Here is a tiny trained network, its code and every weight. The questions are about switching its units off for an input and a target symbol, where a switched-off unit gives its printed mean instead of its output.

import numpy as np


def w(rows, s, z=0):
    codes = np.array(rows[::2]) - 128.0
    scale = np.full(codes.shape[1], s)
    scale[-1] = z or s
    return codes * scale


def norm(h):
    return h / np.sqrt((h * h).mean(-1, keepdims=True) + 1e-5)


def f(y):
    return np.maximum(y, 0)


def softmax(a):
    e = np.exp(a - a.max(-1, keepdims=True))
    return e / e.sum(-1, keepdims=True)


def log_softmax(a):
    a = a - a.max(-1, keepdims=True)
    return a - np.log(np.exp(a).sum(-1, keepdims=True))


def net(x, mask):
    ids = ['αβδεηξπστφψω'.index(c) for c in x.split()]
    T = len(ids)
    res = E[ids] + P[:T]
    r = norm(res)
    for j in range(3):
        rows = slice(3 * j, 3 * j + 3)
        q, k, v = (r @ M[0][rows].T for M in (Q, K, V))
        z = softmax(np.where(np.tri(T) > 0, q @ k.T / 3**0.5, -1e9)) @ v
        o = O[0][rows]
        res = res + np.where(mask[j], z, o[:, -1]) @ o[:, :-1]
    y = f(norm(res) @ A[0][:, :-1].T + A[0][:, -1])
    res = res + np.where(mask[3:7], y, B[0][:, -1]) @ B[0][:, :-1]
    return log_softmax(norm(res)[-1] @ U[:, :-1].T + U[:, -1])


Q, K, V, O, A, B = {}, {}, {}, {}, {}, {}
E = w([
[67,137,183],'α',
[105,186,187],'β',
[148,71,59],'δ',
[72,111,48],'ε',
[132,59,85],'η',
[108,84,145],'ξ',
[5,172,111],'π',
[107,41,92],'σ',
[152,198,217],'τ',
[141,175,212],'φ',
[151,207,132],'ψ',
[149,212,116],'ω',
],0.013)
P = w([
[83,144,122],'0',
[138,139,77],'1',
[158,113,173],'2',
[86,86,132],'3',
[103,195,106],'4',
[183,111,155],'5',
[96,66,95],'6',
[22,248,76],'7',
],0.013)
Q[0] = w([
[175,58,204],'h1',
[65,151,77],'h1',
[227,134,74],'h1',
[203,216,94],'h2',
[249,105,172],'h2',
[95,108,133],'h2',
[221,86,201],'h3',
[211,164,113],'h3',
[140,131,138],'h3',
],0.013)
K[0] = w([
[178,98,234],'h1',
[140,124,63],'h1',
[7,51,112],'h1',
[17,128,117],'h2',
[99,249,76],'h2',
[160,116,135],'h2',
[227,42,124],'h3',
[92,51,91],'h3',
[136,116,118],'h3',
],0.012)
V[0] = w([
[247,230,80],'h1',
[159,121,33],'h1',
[111,45,217],'h1',
[112,42,159],'h2',
[198,92,185],'h2',
[139,217,170],'h2',
[116,78,196],'h3',
[151,125,137],'h3',
[197,132,118],'h3',
],0.013)
O[0] = w([
[232,98,9,1],'h1',
[193,187,162,143],'h1',
[79,41,178,148],'h1',
[152,97,52,237],'h2',
[44,119,96,117],'h2',
[95,84,203,4],'h2',
[23,107,138,134],'h3',
[140,113,149,98],'h3',
[169,106,191,44],'h3',
],0.011,0.0059)
A[0] = w([
[151,122,62,73],'n1',
[142,25,173,198],'n2',
[34,100,187,113],'n3',
[184,130,249,5],'n4',
],0.012,0.0027)
B[0] = w([
[159,149,177,179],'n1',
[235,208,175,206],'n2',
[215,94,62,254],'n3',
[2,157,224,156],'n4',
],0.014,0.0069)
U = w([
[88,116,109,48],'α',
[118,107,151,19],'β',
[197,126,122,23],'δ',
[111,125,164,76],'ε',
[95,144,126,12],'η',
[15,91,197,255],'ξ',
[40,214,120,201],'π',
[29,23,6,233],'σ',
[197,1,143,141],'τ',
[110,12,136,166],'φ',
[170,90,145,85],'ψ',
[235,119,93,81],'ω',
],0.0071,0.0036)

Each question gives the input, a string of symbols that net reads in full, and the target symbol t.
The units are the heads (3 rows each of Q, K, V and O) and the neurons (one row each of A and B). Each row of codes is followed by its name. A weight is (code - 128) times the scale printed after its matrix; where a second scale follows, it is the last column's (O, A, B and U).
mask holds one flag per unit, heads first, then neurons. A switched-off unit (its flag False) gives its mean, the last column of its rows in O or B, instead of its output. The means were averaged over made-up inputs and are rounded, as every weight is.
A unit's drop is (log p(t) with every unit on - log p(t) with that unit switched off) / (log p(t) with every unit on - log p(t) with every unit switched off).
The circuit of an input: a set's keep is (log p(t) with only the set's units on - log p(t) with every unit switched off) / (log p(t) with every unit on - log p(t) with every unit switched off). Starting from all 7 units, units are removed one at a time, each time the one whose removal leaves the highest keep (on an exact tie, the one counted first), for as long as the keep stays at least 0.8.
circuit, biggest first: the units of the circuit, biggest drop first
most important unit: the unit with the biggest drop
top k neurons: the k neurons with the biggest drops, biggest first
heads that matter: for each layer, one digit per head in row order, 1 if its drop is at least 0.15 and else 0, layers parted by /
drop of u: that unit's drop, to one decimal
input σ ξ σ σ ε ε τ, target τ: circuit, biggest first	(n3 h1 n2)
input ε ω σ, target ξ: most important unit	h2
input ξ σ σ σ σ ε, target π: circuit, biggest first	(h2 h1 n3)
input β ξ ξ ψ σ ξ α, target σ: heads that matter	010
input σ σ ω σ σ ω, target ξ: circuit, biggest first	(h1 n4)
input σ ω σ τ σ ε, target π: top 2 neurons	(n3 n2)
input σ δ π ξ, target π: circuit, biggest first	(h1 h2 n3)
input σ ω ψ, target ξ: circuit, biggest first	(h2 n4)
input δ σ σ ξ, target σ: top 2 neurons	(n3 n1)
input σ π σ β, target σ: heads that matter	000
input σ ω ξ σ σ δ, target ξ: heads that matter	010
input σ ξ δ, target ξ: drop of n4	0.8
input ξ σ σ σ σ σ α, target σ: drop of h2	0.2
input σ σ ε α ω ξ, target ξ: drop of h2	0.5
input ξ ψ ω ξ σ σ, target ξ: drop of h1	0.1
